[[135 112 140]
 [115 122 152]
 [140 134 140]
 [141 125 153]
 [134 141 133]
 [135 128 129]
 [149 122 137]]
:
[[149 122 137]
 [135 112 140]
 [115 122 152]
 [140 134 140]
 [141 125 153]
 [134 141 133]
 [135 128 129]]

[[131 106 146]
 [141 131 145]
 [138 140 145]
 [112 143 121]
 [116 136 111]
 [146 115 111]
 [111 127 125]
 [132 114 124]
 [103 109 129]
 [136 123 124]
 [148 140 138]
 [103 113 133]]
:
[[103 113 133]
 [131 106 146]
 [141 131 145]
 [138 140 145]
 [112 143 121]
 [116 136 111]
 [146 115 111]
 [111 127 125]
 [132 114 124]
 [103 109 129]
 [136 123 124]
 [148 140 138]]

[[118 109 142]
 [113 112 138]
 [115 107 133]
 [113 115 144]
 [148 137 141]
 [147 138 142]
 [123 105 129]
 [120 105 130]
 [147 109 128]
 [141 136 148]
 [134 133 154]]
:
[[134 133 154]
 [118 109 142]
 [113 112 138]
 [115 107 133]
 [113 115 144]
 [148 137 141]
 [147 138 142]
 [123 105 129]
 [120 105 130]
 [147 109 128]
 [141 136 148]]

[[128 124 125 135 134 139 117]
 [114 128 124 126  98 123 138]
 [132 126 116 119 122 128 131]
 [122 122 130 140 126 145 117]]
:
[[122 122 130 140 126 145 117]
 [128 124 125 135 134 139 117]
 [114 128 124 126  98 123 138]
 [132 126 116 119 122 128 131]]

[[127 148 129]
 [153 130 150]
 [108 136 120]
 [125 130 127]
 [145 128 141]
 [148 135 118]
 [135 156 126]
 [120 131 112]
 [150 123 125]
 [121 138 130]
 [128 138 127]
 [117 147 130]]
:
[[117 147 130]
 [127 148 129]
 [153 130 150]
 [108 136 120]
 [125 130 127]
 [145 128 141]
 [148 135 118]
 [135 156 126]
 [120 131 112]
 [150 123 125]
 [121 138 130]
 [128 138 127]]

[[120 123 150 103 138 132]
 [127 132 147 125 118 132]
 [130 116 119 142 124 132]
 [127 131 144 124 117 132]
 [133 119 115 139 123 132]
 [129 138 126 134 103 132]]
:
[[129 138 126 134 103 132]
 [120 123 150 103 138 132]
 [127 132 147 125 118 132]
 [130 116 119 142 124 132]
 [127 131 144 124 117 132]
 [133 119 115 139 123 132]]

[[116 139 129 117 144 119 130 126 129 135 134 130 124]
 [108 141 131 112 143 113 118 128 132 134 122 132 128]
 [139 119 127 107 113 139 134 122 127 121 134 112 131]
 [128 134 127 149 136 125 121 130 125 131 118 143 126]]
:
[[128 134 127 149 136 125 121 130 125 131 118 143 126]
 [116 139 129 117 144 119 130 126 129 135 134 130 124]
 [108 141 131 112 143 113 118 128 132 134 122 132 128]
 [139 119 127 107 113 139 134 122 127 121 134 112 131]]
---
[[153 124 135 116]
 [126 127 125 140]
 [102 132 130 133]
 [128 129 124 133]
 [130 129 129 137]
 [123 127 127 126]
 [143 122 128 123]]
:
[[124 135 116 153]
 [127 125 140 126]
 [132 130 133 102]
 [129 124 133 128]
 [129 129 137 130]
 [127 127 126 123]
 [122 128 123 143]]

[[107 119 138 135 127 120 142 141 106 115]
 [115 129 138 141 145 125 119 131 143 136]
 [126 149 124 142 121 134 117 120 111 138]
 [127 118 126 122 128 117 138 129 123 116]
 [126 132 112 142 155 110 132 114 130 115]
 [145 134 108 124 120 124 130 111 111 118]
 [131 143 129 119 133 134 125 140 134 125]]
:
[[119 138 135 127 120 142 141 106 115 107]
 [129 138 141 145 125 119 131 143 136 115]
 [149 124 142 121 134 117 120 111 138 126]
 [118 126 122 128 117 138 129 123 116 127]
 [132 112 142 155 110 132 114 130 115 126]
 [134 108 124 120 124 130 111 111 118 145]
 [143 129 119 133 134 125 140 134 125 131]]

[[125 131 106 140 118 116]
 [139 129 128 124 134 138]
 [122 117 121 119 141 125]
 [116 135 111 140 117 113]
 [119 137 142 131 109 107]
 [139 135 139 109 128 120]
 [140 121 121 136 135 146]]
:
[[131 106 140 118 116 125]
 [129 128 124 134 138 139]
 [117 121 119 141 125 122]
 [135 111 140 117 113 116]
 [137 142 131 109 107 119]
 [135 139 109 128 120 139]
 [121 121 136 135 146 140]]

[[133 136 111 116 128 148 128 123 142 136 118 111 136]
 [130 138 109 113 129 151 130 121 141 138 113 110 139]
 [124 124 136 138 119 115 120 132 125 126 144 137 116]
 [136 127 132 141 124 113 125 127 129 127 124 148 133]
 [138 127 133 144 122 110 124 128 130 127 125 154 133]
 [149 120 116 109 127 140 125 133 151 124 136 105 120]]
:
[[136 111 116 128 148 128 123 142 136 118 111 136 133]
 [138 109 113 129 151 130 121 141 138 113 110 139 130]
 [124 136 138 119 115 120 132 125 126 144 137 116 124]
 [127 132 141 124 113 125 127 129 127 124 148 133 136]
 [127 133 144 122 110 124 128 130 127 125 154 133 138]
 [120 116 109 127 140 125 133 151 124 136 105 120 149]]

[[127 135 130 123 109 146 119 136 134]
 [122 117 111 123 115 158 120 116 123]
 [127 133 130 124 115 158 120 136 134]
 [124 120 130 123 115 158 122 129 134]
 [124 133 126 123 115 158 123 129 134]
 [124 136 130 123 113 152 120 123 134]
 [124 133 130 123 115 148 120 129 134]
 [124 133 130 123 115 156 120 129 134]
 [124 133 130 123 115 158 120 129 134]]
:
[[135 130 123 109 146 119 136 134 127]
 [117 111 123 115 158 120 116 123 122]
 [133 130 124 115 158 120 136 134 127]
 [120 130 123 115 158 122 129 134 124]
 [133 126 123 115 158 123 129 134 124]
 [136 130 123 113 152 120 123 134 124]
 [133 130 123 115 148 120 129 134 124]
 [133 130 123 115 156 120 129 134 124]
 [133 130 123 115 158 120 129 134 124]]

[[134 129 127 118 128 126 130 131 125 139 103]
 [118 119 121 123 112 126 134 125 127 130 117]
 [103 138 122 149 117 135 126 117 132 100 150]]
:
[[129 127 118 128 126 130 131 125 139 103 134]
 [119 121 123 112 126 134 125 127 130 117 118]
 [138 122 149 117 135 126 117 132 100 150 103]]

[[154 131 112 127 107 138 130 127 129 116 132]
 [100 125 129 128 134 129 143 132 135 130 132]
 [138 130 131 127 105 140 118 129 112 130 132]
 [124 128 120 128 126 124 141 124 126 125 130]
 [125 127 128 125 107 147 101 132 123 104 138]
 [121 127 127 128 148 138 112 131 121 105 128]
 [138 131 134 135 154 129 150 131 129 119 133]]
:
[[131 112 127 107 138 130 127 129 116 132 154]
 [125 129 128 134 129 143 132 135 130 132 100]
 [130 131 127 105 140 118 129 112 130 132 138]
 [128 120 128 126 124 141 124 126 125 130 124]
 [127 128 125 107 147 101 132 123 104 138 125]
 [127 127 128 148 138 112 131 121 105 128 121]
 [131 134 135 154 129 150 131 129 119 133 138]]
